Below are the code and all the weights of a small trained network. Each question names an input and a target symbol and asks about switching units off, where a switched-off unit gives its printed mean instead of its output.

import numpy as np


def w(rows, s, z=0):
    codes = np.array(rows[::2]) - 128.0
    scale = np.full(codes.shape[1], s)
    scale[-1] = z or s
    return codes * scale


def f(y):
    return y / 2 * (1 + np.tanh(0.7978845608 * (y + 0.044715 * y**3)))


def softmax(a):
    e = np.exp(a - a.max(-1, keepdims=True))
    return e / e.sum(-1, keepdims=True)


def log_softmax(a):
    a = a - a.max(-1, keepdims=True)
    return a - np.log(np.exp(a).sum(-1, keepdims=True))


def net(x, mask):
    ids = ['ΛΞΠβγεσω'.index(c) for c in x.split()]
    T = len(ids)
    res = E[ids] + P[:T]
    r = res
    for j in range(2):
        rows = slice(4 * j, 4 * j + 4)
        q, k, v = (r @ M[0][rows].T for M in (Q, K, V))
        z = softmax(np.where(np.tri(T) > 0, q @ k.T / 4**0.5, -1e9)) @ v
        o = O[0][rows]
        res = res + np.where(mask[j], z, o[:, -1]) @ o[:, :-1]
    y = f(res @ A[0][:, :-1].T + A[0][:, -1])
    res = res + np.where(mask[2:14], y, B[0][:, -1]) @ B[0][:, :-1]
    return log_softmax(res[-1] @ U[:, :-1].T + U[:, -1])


Q, K, V, O, A, B = {}, {}, {}, {}, {}, {}
E = w([
[102,251,125],'Λ',
[102,143,253],'Ξ',
[54,110,146],'Π',
[152,172,129],'β',
[164,151,46],'γ',
[192,119,116],'ε',
[149,130,210],'σ',
[110,95,41],'ω',
],0.021)
P = w([
[213,192,144],'0',
[186,199,170],'1',
[170,216,200],'2',
[156,215,182],'3',
[162,234,200],'4',
[176,255,196],'5',
],0.003)
Q[0] = w([
[145,229,214],'head 0',
[190,40,122],'head 0',
[47,90,139],'head 0',
[136,149,66],'head 0',
[112,252,142],'head 1',
[74,201,141],'head 1',
[167,231,127],'head 1',
[125,71,125],'head 1',
],0.016)
K[0] = w([
[144,173,164],'head 0',
[155,51,6],'head 0',
[53,188,83],'head 0',
[149,88,167],'head 0',
[84,203,162],'head 1',
[119,176,212],'head 1',
[76,156,102],'head 1',
[84,94,133],'head 1',
],0.02)
V[0] = w([
[162,254,101],'head 0',
[153,130,129],'head 0',
[136,113,131],'head 0',
[124,136,138],'head 0',
[153,69,135],'head 1',
[144,109,160],'head 1',
[91,117,122],'head 1',
[131,50,142],'head 1',
],0.0091)
O[0] = w([
[242,108,186,253],'head 0',
[136,152,157,127],'head 0',
[98,141,77,111],'head 0',
[131,121,101,148],'head 0',
[220,150,108,36],'head 1',
[149,180,204,119],'head 1',
[144,102,114,118],'head 1',
[253,155,223,20],'head 1',
],0.0052,0.0066)
A[0] = w([
[66,2,154,77],'neuron 0',
[91,161,95,101],'neuron 1',
[89,126,150,183],'neuron 2',
[184,36,170,197],'neuron 3',
[81,152,128,1],'neuron 4',
[150,83,63,144],'neuron 5',
[110,111,144,155],'neuron 6',
[112,170,179,60],'neuron 7',
[176,192,88,154],'neuron 8',
[205,188,194,171],'neuron 9',
[117,123,116,11],'neuron 10',
[167,72,104,57],'neuron 11',
],0.017,0.0068)
B[0] = w([
[172,162,168,189],'neuron 0',
[164,131,108,173],'neuron 1',
[147,72,133,205],'neuron 2',
[185,174,11,179],'neuron 3',
[138,117,60,140],'neuron 4',
[170,59,90,153],'neuron 5',
[146,113,137,156],'neuron 6',
[128,95,84,179],'neuron 7',
[156,184,217,196],'neuron 8',
[44,130,89,255],'neuron 9',
[118,143,79,113],'neuron 10',
[100,130,70,126],'neuron 11',
],0.012,0.0099)
U = w([
[121,20,232,254],'Λ',
[35,33,117,96],'Ξ',
[122,153,116,95],'Π',
[161,159,67,99],'β',
[70,106,53,103],'γ',
[253,136,161,118],'ε',
[61,202,175,120],'σ',
[156,38,95,103],'ω',
],0.0068,0.007)

Each question gives the input, a string of symbols that net reads in full, and the target symbol t.
The units are the heads (4 rows each of Q, K, V and O) and the neurons (one row each of A and B). Each row of codes is followed by its name. A weight is (code - 128) times the scale printed after its matrix; where a second scale follows, it is the last column's (O, A, B and U).
mask holds one flag per unit, heads first, then neurons. A switched-off unit (its flag False) gives its mean, the last column of its rows in O or B, instead of its output. The means were averaged over made-up inputs and are rounded, as every weight is.
A unit's drop is (log p(t) with every unit on - log p(t) with that unit switched off) / (log p(t) with every unit on - log p(t) with every unit switched off).
The circuit of an input: a set's keep is (log p(t) with only the set's units on - log p(t) with every unit switched off) / (log p(t) with every unit on - log p(t) with every unit switched off). Starting from the 12 units with the biggest drops (on a tie, the unit counted first), units are removed one at a time, each time the one whose removal leaves the highest keep (on an exact tie, the one counted first), for as long as the keep stays at least 0.8.
circuit, biggest first: the units of the circuit, biggest drop first
most important unit: the unit with the biggest drop
k most important neurons: the k neurons with the biggest drops, biggest first
heads that matter: for each layer, one digit per head in row order, 1 if its drop is at least 0.15 and else 0, layers parted by /
drop of u: that unit's drop, to one decimal
input Π γ Ξ ε β, target σ: heads that matter -> 01
input Π Λ σ, target β: heads that matter -> 10
input Π γ Λ ε Π β, target Λ: most important unit -> head 1
input σ β γ, target ε: heads that matter -> 00
input σ β β σ, target γ: circuit, biggest first -> [neuron 9; neuron 3; neuron 8]
input Π Π σ, target γ: circuit, biggest first -> [neuron 9; head 1; neuron 3]
input Λ σ Π, target β: circuit, biggest first -> [head 0; neuron 3]
input γ Λ β β ε Π, target ε: circuit, biggest first -> [head 0; neuron 0; neuron 3]
input Π Λ Π Π, target ε: circuit, biggest first -> [head 0; neuron 3; neuron 9]
input Π Π Π ε, target β: 2 most important neurons -> [neuron 3; neuron 9]
input β Π Λ σ γ Ξ, target γ: drop of head 0 -> 1.0
input ε Λ Ξ σ, target β: drop of head 0 -> 0.8
input Λ σ ω ε, target β: drop of neuron 3 -> 0.8
